Each row has a name. Each piece below is followed by the name of the row it came from, unless a question asks for something else. Each question is about the rows just above it.

[161 123 127 140 127 138 149 120 112 131 127 118] = Gatoz
[194  73 168 106 215 238 226 100  35 228 172 107] = Lal
[152 155 142 172 110 140 131 128 155 107 130 124] = roku
[140 147 144 137 125 119 143 123 120 168 118 135] = rako
[ 84 140 143 128  84 140 111 128 153 115 131 133] = gil
[128 124 156 135 132 129 117 146 129 141 143 163] = Viren
[142 141 130 141 116 135 129 123 134 113 128 125] = Pak
[163 128  52  93  84 156 125  65 120  39 112  40] = zoti
[142 120 129 108 132 161  87 136 144  83 175 145] = gino
[126 138 144  95 122 150 110 111  96 135 128 143] = Kabe
[136 146 129 131 116 132 131 123 131 136 131 120] = rom
[125 118 104 103 163 132 135 121 139 124 119  92] = keve
Does one of the named rows hold [120 123] side by side, in this order? => no
Times [131] occurs in rom: => 4
[ 35  73 100 106 107 168 172 194 215 226 228 238] is which row reordered? => Lal
Shift each entry of [127] by -1 times 1: => [126]
Times [127] occurs in Gatoz: => 3

[131 122 107 105] : zike
[ 44 143 104 141] : dip
[ 32  58 104 127] : fumus
[107 122 130 105] : Gebop
[110 110  59 137] : Rafuz
How many times does Rafuz hold [59]? => 1
Move every entry of [107 122] by +1 step of 1. => [108 123]
Put [105 130 122 107] back in order: which row is it? => Gebop

[185  94 189 104 177 189 190 189  92 103  93  94 186  92 124 184  96 198
 186 185  91  91 182 188  98  95 123 186 158  95 185 186 185 121 126 186] : gek
[157  78 157  98 153 163 159 157  73  79  73  75 160  71 164 162  82  79
 155 157  77  78 154  79  87  78  79 159 135  73 160 159 157 158 129 159] : dufu
[143  83 147 108 141 154 150 145  79  84  80  85 148  80 186 152  65 164
 143 145  86  86 145 139  98  85 186 149 122  81 149 150 142 188 128 151] : nale
[122 158 118 134 122 112 112 114 160 159 160 154 118 156  18 105 155  96
 121 123 154 157 121 126 147 156  20 115 139 161 121 113 120  21 127 120] : vazip
[159  78 157  73 163 157 159 157 153  78 156 155  98 157  77  78  79  71
 157 157  73  75 164 162 160 160 129 160 135  82 167  87  73 159 154 158] : Davo
[186 186 177 186  92 186 121 185 126 188 124 186  94  91 189  94 123 189
  95 198 182 190 103 186  92  93 185  95  98 189  96 185 104  91 184 158] : Pazuz
[179  88 181 102 173 180 181 181  90  97  88  91 180  87 131 180  93 184
 179 179  89  89 176 183  96  90 127 180 156  90 178 179 180 128 128 180] : Veri
[ 90 144  90 148  91  94  91  92 142 134 144 147  90 145 144  96 140 101
  89  90 149 145  90  85 144 146 148  93  99 139  91  95  89 147 128  91] : Bof
Which row holds these entries in another order? [ 91 128 147  89  95  91 139  99  93 148 146 144  85  90 145 149  90  89
 101 140  96 144 145  90 147 144 134 142  92  91  94  91 148  90 144  90] => Bof
Move every entry of [85] by +1 step of 1. => [86]
Which row holds these entries in another order? [159 129 158 157 159 160  73 135 159  79  78  87  79 154  78  77 157 155
  79  82 162 164  71 160  75  73  79  73 157 159 163 153  98 157  78 157] => dufu
Count of [91] in Pazuz: => 2
Put [184 185  92 121 103 186 126 198 177 186 185  98  95 188  95  91 185 189
  94 158 186  92 186 123 186  96 189 185  94 189 104 182  93  91 124 190] back in order: which row is it? => gek
Is [122 123 154] printed in one of the named rows, side by side and in this order? => no
Times [79] occurs in dufu: => 4

[131 174 136  34 170 128 180 189 188 132 128 186 193 130 131  31 177 151
 134 184 191 183  28 125 185] : vurur
[137 164 150  24 168 135 162 164 170 139 149 168 167 134 135  26 164 150
 152 166 162 169  18 162 170] : fuma
[121  75 114 227  90 125  83  73  67 126 121  74  78 132 116 235  74  99
 115  69  74  70 229 123  67] : firu
[116 163 109  38 163 126 172 155 164 116 127 159 149 124 121  23 166 117
 106 165 168 158  34 129 168] : lunis
[ 67  67  69  70  73  74  74  74  75  78  83  90  99 114 115 116 121 121
 123 125 126 132 227 229 235] is which row reordered? => firu
Count of [150] in fuma: => 2

[133 141 122 137 135 146  97 139 135 141 131 103 136 137  45 108 132  81
 138] = defi
[138 116 137 127 137 102 136 122 137 116 139 137 133 128 131 137 138 134
 128] = mozir
[119 116 130 116 119 113 149 116 120 114 120 145 117 117 195 142 120 164
 117] = gato
Shift each entry of [139] by +1 times 1: => [140]
Shift each entry of [ 45 108 132  81] by +1 times 1: => [ 46 109 133  82]
Shift each entry of [130] by -1 times 1: => [129]
Times [138] occurs in mozir: => 2
Among the named rows, does one hold [134 138] next to each other, in this order? => no
Does one of the named rows hold [116 139] side by side, in this order? => yes

[123 143 144 144 210 117  81 118 127 176] = tik
[189  80 144 153 144  80 133 118  77  80] = refu
[145 182 193 133 173  82 157  67 110 172] = rog
[100  79  82  69  91 146 133 117 143  71] = sugu
[130  58 184 119 142 153  32 153 127 130] = fet
Shift each entry of [153] by +1 times 1: => [154]
Count of [145] in refu: => 0
Times [142] occurs in fet: => 1
[123 143 144] with +1 step of 1 on every entry: => [124 144 145]
Shift each entry of [ 32 153] by -1 times 1: => [ 31 152]

[121 138 160  89 154 122 119 153 105  98 141 108 106  86 114 182 104 133] : lev
[141 100 112 150 108 159 140 106 164 152  92 150 144 157 144 111 148 165] : borok
[116  94 172 123 132 162 114 136 187 114  76 159 115 121 120  92 111 156] : Siret
[139 119 101 155 101 129 147  97 146 150 120 132 162 157 149 121 142 163] : botim
[132  93 164 116 128 164 132 121 188 106  80 158 111 113 116 162 116 197] : Pibo
[102  98 161 133 129 154 100 132 186 130  81 138 118 138 135  66 120 112] : bek
[105 120 166  94 157 130  94 165 133  93 124 133  97  91 100 135 106 116] : Fege
[152 151  96 132 133 108 148 132  95 146 160  94 148 139 132 130 146 141] : sofut
[151 108 132 130  95  94  96 141 152 133 160 146 146 139 148 133 132 148] : zites
[136 119 126 133 130 138 236 145 172 127 114 174 135 192 134 133 104 136] : pipoz
Which row holds these entries in another order? [129 186 120  81 102 138 130  66 132 161 154 135 138 100  98 112 133 118] => bek
Put [197 116 162 116 113 111 158  80 106 188 121 132 164 128 116 164  93 132] back in order: which row is it? => Pibo
Move every entry of [133 108 148] by +1 step of 1. => [134 109 149]
Does one of the named rows hold [138 148] side by side, in this order? => no
Which row holds these entries in another order? [ 94  95  96 108 130 132 132 133 133 139 141 146 146 148 148 151 152 160] => zites
[101] with +1 step of 1 on every entry: => [102]
Put [ 94  95  96 108 130 132 132 132 133 139 141 146 146 148 148 151 152 160] back in order: which row is it? => sofut

[157 159 147 177]  Suv
[105  84 103 215]  tevab
[129 129 129 127]  Vor
[126 126 127 131]  gozez
Among the named rows, does one hold [103  84 105] next to each other, in this order? => no
[126 126] with -1 step of 1 on every entry: => [125 125]
Which row holds these entries in another order? [127 129 129 129] => Vor

[203 128 199 151] = pasez
[192 127 160 126] = rupil
[199 129 193 147] = Kune
[193 129 174 146] = tiv
[180 137 177 113] = Beb
[190 129 163 148] = Napo
[204 129 207 147] = nopo
[192 127 176 124] = Dapiz
[184 134 176 124] = vok
[147 207 129 204] is which row reordered? => nopo
Is [193 147] printed in one of the named rows, side by side and in this order? => yes
[192] with -1 step of 1 on every entry: => [191]
Times [128] occurs in Dapiz: => 0
Which row holds these entries in another order? [148 163 129 190] => Napo
Is [129 207 147] printed in one of the named rows, side by side and in this order? => yes

[129 110 139  74 112  85 115  86 116  85  82 183 104 144  87 153]  kikov
[217 136 155 157 178  77 107  59 104 115 178 160 119  91 131 137]  rizov
[118  77 136 137 104 155  59 115 131 157 160 217 107 178  91 178]  femu
[146 116 108 120 119 127  65 136 156 102 138 162 128 110  60 139]  mag
[152 109 128 145 141 117  96 108  52 176 141 104 141 174 140 130]  gasu
[137 131  91 119 160 178 115 104  59 107  77 178 157 155 136 217] is which row reordered? => rizov
Which row holds these entries in another order? [107 157 178  91 137 115 118 104 155 178 160 217 131  59  77 136] => femu
Count of [115] in kikov: => 1

[189 172  98  66 169  91 156  90 117 114 123  94  87  87 146  92 147 157
 149 143  74  95 136] -> zadi
[140  66  69 138 187 148 152 103  69 110 109 158 120  98  72 126 193 120
  54 122 179 106  63] -> ver
[ 87 132  94 234 140 120 102 131 127 118 163 217  77  98 156  92 122 143
 149 161 172 150 154] -> tuden
[126 205 178  96 133 192 102  90 189 122 116  88 142  47 131 126 163 130
 133 174 166 156 130] -> gisub
[150 139 158 162 116 140 134 131 102 110 123 182 126  94 156  97 178  65
  70 131 192 172 196] -> Konon
[179 218  94 108 165 128 152  35 136 142  98 118 120 105  97 150 132 130
  96 158  55  62  63] -> Tumef
[184 145 123 150 162 140  67 192 102  67 127  94 170  54 190 101  86 134
 112 171 179 139 202] -> gotom
[199 119 118 132 130 188 138 178 131 102 120 158  33 138 180  29  76 180
  54 125 172  90 148] -> Fulip
[121 192 168 138 187 124 125 165 170  94  98 123 164 101 121 135 152 130
  49 110 192 150 124] -> Kug
[140 218 123 162 155 140  67 178 160 178 163 158  98 112 131 126 112 171
  54 155 139 117 136] -> Fef
[126 185  94 132 119 119 116 132 132 119  80 176 120  98 161  72 132 180
  64 158 133 195 154] -> Vib
Count of [133] in Vib: => 1
Put [124 121 192 168 138 187 124 125 165 170  94  98 123 164 101 121 135 152
 130  49 110 192 150] back in order: which row is it? => Kug

[141 111 141 140  93 107 110  97 109 110 141 206 224 207 171  89  99  98
  78 131 187 180] -> bip
[160  93 161 158 193  99  98 188  99  95 161 124 189 108 160  96 109 109
  94 122 165 163] -> zevul
[141 214 141 140  93 107 110  97 109 110 141 206 100  73 141 111  71  70
 113 214 143 142] -> rulu
Times [206] occurs in rulu: => 1
Shift each entry of [122 165] by -1 times 1: => [121 164]
Move every entry of [107] by -1 step of 1. => [106]
Does one of the named rows hold [165 163] side by side, in this order? => yes
Does one of the named rows hold [140  93 107] side by side, in this order? => yes
[141 206 224 207] with -1 step of 1 on every entry: => [140 205 223 206]

[139 160 209 189 160]  komot
[160 139 209 160 190]  luros
[220 136 129 132 219]  rekof
[219 132 136 219 129]  mipu
How many times does rekof hold [136]? => 1
Put [129 219 136 132 219] back in order: which row is it? => mipu
Does one of the named rows hold [129 219] side by side, in this order? => no
[129] with +1 step of 1 on every entry: => [130]
[190 160 209 139 160] is which row reordered? => luros
[209] with +1 step of 1 on every entry: => [210]

